Below are the code and all the weights of a small trained network. Each question names an input and a target symbol and asks about switching units off, where a switched-off unit gives its printed mean instead of its output.

import numpy as np


def w(rows, s, z=0):
    codes = np.array(rows[::2]) - 128.0
    scale = np.full(codes.shape[1], s)
    scale[-1] = z or s
    return codes * scale


def f(y):
    return y / 2 * (1 + np.tanh(0.7978845608 * (y + 0.044715 * y**3)))


def softmax(a):
    e = np.exp(a - a.max(-1, keepdims=True))
    return e / e.sum(-1, keepdims=True)


def log_softmax(a):
    a = a - a.max(-1, keepdims=True)
    return a - np.log(np.exp(a).sum(-1, keepdims=True))


def net(x, mask):
    ids = ['γδεηθλμπσφψω'.index(c) for c in x.split()]
    T = len(ids)
    res = E[ids] + P[:T]
    u = 0
    for l in range(2):
        q, k, v = (res @ M[l].T for M in (Q, K, V))
        z = softmax(np.where(np.tri(T) > 0, q @ k.T / 2**0.5, -1e9)) @ v
        res = res + np.where(mask[u], z, O[l][:, -1]) @ O[l][:, :-1]
        u += 1
        y = f(res @ A[l][:, :-1].T + A[l][:, -1])
        res = res + np.where(mask[u : u + 8], y, B[l][:, -1]) @ B[l][:, :-1]
        u += 8
    return log_softmax(res[-1] @ U[:, :-1].T + U[:, -1])


Q, K, V, O, A, B = {}, {}, {}, {}, {}, {}
E = w([
[72,108,198,95,183,121,99,119,164,76,113],'γ',
[215,127,137,134,174,137,170,57,164,162,49],'δ',
[90,126,148,215,95,50,93,147,69,133,70],'ε',
[90,103,178,120,181,119,55,94,65,113,183],'η',
[150,88,61,245,158,64,198,68,135,169,132],'θ',
[70,122,162,74,189,123,77,59,82,137,85],'λ',
[78,91,184,150,189,127,92,182,124,88,181],'μ',
[83,152,193,100,188,122,206,120,82,102,164],'π',
[98,168,51,171,117,132,113,84,196,125,106],'σ',
[109,165,156,168,117,153,235,208,180,89,190],'φ',
[176,178,121,128,145,199,66,135,186,123,104],'ψ',
[109,164,87,179,99,160,47,138,146,120,166],'ω',
],0.011)
P = w([
[152,61,112,114,180,85,145,126,119,2,102],'0',
[142,90,117,134,178,101,142,99,131,37,127],'1',
[118,123,126,146,182,110,126,98,131,71,130],'2',
[112,148,142,162,181,120,117,103,139,100,125],'3',
[97,166,148,178,175,134,108,92,142,127,137],'4',
[92,177,161,189,161,155,103,92,150,155,148],'5',
[78,193,171,193,146,161,98,103,149,182,141],'6',
[71,208,180,201,130,176,98,92,156,212,150],'7',
[59,209,198,221,134,192,85,99,183,214,158],'8',
],0.0075)
Q[0] = w([
[90,196,148,254,207,146,87,50,178,106,99],'0.h0',
[104,128,209,188,204,131,160,99,105,109,125],'0.h0',
],0.0091)
K[0] = w([
[26,211,192,134,123,228,136,147,142,235,176],'0.h0',
[99,255,108,168,85,184,126,113,167,206,150],'0.h0',
],0.0067)
V[0] = w([
[100,94,171,78,172,103,62,55,46,163,90],'0.h0',
[138,129,94,189,119,156,2,96,195,125,94],'0.h0',
],0.0083)
O[0] = w([
[183,132,203,162,2,96,127,95,227,88,194,203],'0.h0',
[171,202,84,37,120,19,158,212,114,163,168,252],'0.h0',
],0.0071,0.0015)
A[0] = w([
[149,118,97,76,109,86,104,94,169,96,39,167],'0.n0',
[68,106,159,23,104,103,47,24,137,137,164,93],'0.n1',
[98,170,130,158,140,196,61,161,121,43,229,252],'0.n2',
[209,150,150,102,171,145,128,148,152,207,91,124],'0.n3',
[147,127,80,183,79,235,53,115,156,66,124,154],'0.n4',
[230,160,154,130,3,79,197,158,215,58,237,120],'0.n5',
[132,137,175,41,186,28,211,161,10,159,122,221],'0.n6',
[60,115,73,88,195,174,49,71,19,177,69,36],'0.n7',
],0.0061,0.0037)
B[0] = w([
[107,145,110,103,115,149,171,113,160,108,119,143],'0.n0',
[97,159,144,159,178,157,208,147,107,94,151,164],'0.n1',
[62,159,194,82,152,131,117,128,125,146,151,254],'0.n2',
[160,119,102,77,108,165,139,58,111,138,114,134],'0.n3',
[86,163,148,139,127,190,125,70,81,169,109,147],'0.n4',
[144,175,128,118,112,159,244,191,61,132,162,163],'0.n5',
[100,207,71,126,164,94,94,52,107,106,125,193],'0.n6',
[140,136,141,127,119,154,193,254,101,155,127,139],'0.n7',
],0.0081,0.0058)
Q[1] = w([
[213,110,60,136,73,110,96,141,134,152,75],'1.h0',
[67,255,161,145,233,112,157,80,171,159,159],'1.h0',
],0.0076)
K[1] = w([
[99,115,155,101,164,161,136,135,114,50,159],'1.h0',
[148,162,127,141,89,141,89,137,123,250,129],'1.h0',
],0.012)
V[1] = w([
[54,84,90,255,102,26,173,125,91,142,147],'1.h0',
[208,125,72,158,151,156,243,49,204,150,34],'1.h0',
],0.0066)
O[1] = w([
[18,38,108,44,61,111,158,94,115,208,180,145],'1.h0',
[105,203,200,162,144,51,146,140,160,254,66,2],'1.h0',
],0.0084,0.00048)
A[1] = w([
[127,142,107,128,116,150,76,143,183,96,124,109],'1.n0',
[142,139,181,195,109,71,125,179,132,171,68,59],'1.n1',
[188,184,138,212,137,108,73,155,109,98,93,127],'1.n2',
[161,147,104,107,126,137,159,235,98,135,145,119],'1.n3',
[210,1,131,127,117,171,155,123,94,99,156,50],'1.n4',
[130,51,157,96,124,123,132,208,222,58,72,69],'1.n5',
[108,140,174,162,151,67,126,162,136,184,141,67],'1.n6',
[104,109,155,53,94,110,140,133,153,212,111,1],'1.n7',
],0.0087,0.0063)
B[1] = w([
[103,141,133,155,144,116,115,104,138,106,136,143],'1.n0',
[157,97,103,90,96,188,124,122,99,114,136,200],'1.n1',
[121,63,132,151,76,83,106,152,81,124,105,222],'1.n2',
[111,158,112,135,132,93,141,86,149,121,129,155],'1.n3',
[164,153,182,135,163,99,57,158,114,253,190,151],'1.n4',
[127,38,114,93,163,101,160,177,216,84,57,124],'1.n5',
[169,126,93,116,146,147,135,94,165,113,115,254],'1.n6',
[170,85,80,205,151,120,151,138,98,73,143,151],'1.n7',
],0.011,0.0047)
U = w([
[140,104,139,120,128,121,158,170,214,63,112,197],'γ',
[236,127,122,52,119,165,133,104,110,151,68,234],'δ',
[49,55,125,7,2,79,112,141,49,150,122,194],'ε',
[190,135,168,126,117,123,148,175,118,159,208,89],'η',
[162,68,54,195,173,75,175,113,133,166,181,18],'θ',
[157,190,168,157,58,146,250,159,123,84,164,101],'λ',
[177,59,125,106,145,123,87,168,166,142,171,204],'μ',
[83,68,204,224,110,218,67,33,168,126,102,139],'π',
[60,233,124,70,164,34,78,105,219,211,111,234],'σ',
[72,127,99,115,205,213,169,233,28,172,56,73],'φ',
[147,148,140,223,147,50,88,177,86,90,90,2],'ψ',
[149,145,8,88,157,183,83,97,95,17,164,25],'ω',
],0.0051,0.0022)

Each question gives the input, a string of symbols that net reads in full, and the target symbol t.
The units are the heads (2 rows each of Q, K, V and O) and the neurons (one row each of A and B). Each row of codes is followed by its name. A weight is (code - 128) times the scale printed after its matrix; where a second scale follows, it is the last column's (O, A, B and U).
mask holds one flag per unit, layer by layer, with each layer's heads first. A switched-off unit (its flag False) gives its mean, the last column of its rows in O or B, instead of its output. The means were averaged over made-up inputs and are rounded, as every weight is.
A unit's drop is (log p(t) with every unit on - log p(t) with that unit switched off) / (log p(t) with every unit on - log p(t) with every unit switched off).
The circuit of an input: a set's keep is (log p(t) with only the set's units on - log p(t) with every unit switched off) / (log p(t) with every unit on - log p(t) with every unit switched off). Starting from the 12 units with the biggest drops (on a tie, the unit counted first), units are removed one at a time, each time the one whose removal leaves the highest keep (on an exact tie, the one counted first), for as long as the keep stays at least 0.8.
circuit, biggest first: the units of the circuit, biggest drop first
unit that matters most: the unit with the biggest drop
top k neurons: the k neurons with the biggest drops, biggest first
k most important neurons of layer l: the k neurons of layer l with the biggest drops, biggest first
input σ φ θ, target φ: unit that matters most -> 0.h0
input γ θ η, target θ: circuit, biggest first -> [1.h0; 1.n7; 0.n2]
input σ λ ω φ γ λ δ μ, target δ: circuit, biggest first -> [1.h0; 1.n1; 1.n6; 0.n3]
input δ λ η η ψ μ π, target ψ: circuit, biggest first -> [1.h0; 1.n2; 0.n3; 0.n6]
input π φ γ, target φ: circuit, biggest first -> [0.h0; 0.n7]
input π η σ σ, target σ: circuit, biggest first -> [1.h0; 1.n1; 1.n7]
input π μ σ π π μ π μ, target π: circuit, biggest first -> [0.h0; 0.n5]
input ε θ π, target θ: circuit, biggest first -> [1.h0; 1.n7]
input δ ω π φ, target ω: circuit, biggest first -> [0.h0; 1.h0]
input φ η σ ω η η, target ω: circuit, biggest first -> [1.h0; 0.h0]
input σ σ ω ψ φ η γ π, target ψ: top 2 neurons -> [1.n2; 0.n3]
input η λ θ η η γ γ γ, target θ: top 2 neurons -> [1.n7; 0.n1]
input λ σ δ φ λ, target δ: top 2 neurons -> [1.n6; 1.n1]
input δ γ ω π ω ε, target ω: circuit, biggest first -> [1.h0; 0.h0; 0.n6; 0.n2]
input λ π ε, target π: circuit, biggest first -> [0.h0]
input γ σ θ σ σ ε, target σ: 3 most important neurons of layer 1 -> [1.n2; 1.n1; 1.n7]
input λ φ λ, target φ: 2 most important neurons of layer 0 -> [0.n7; 0.n1]
input γ δ λ, target δ: 2 most important neurons of layer 1 -> [1.n1; 1.n6]
input ψ φ ω, target ω: top 2 neurons -> [0.n2; 1.n3]
input π γ γ λ δ ψ λ φ μ, target φ: top 2 neurons -> [0.n7; 1.n1]
input ε φ ψ δ, target ψ: top neuron -> [1.n2]
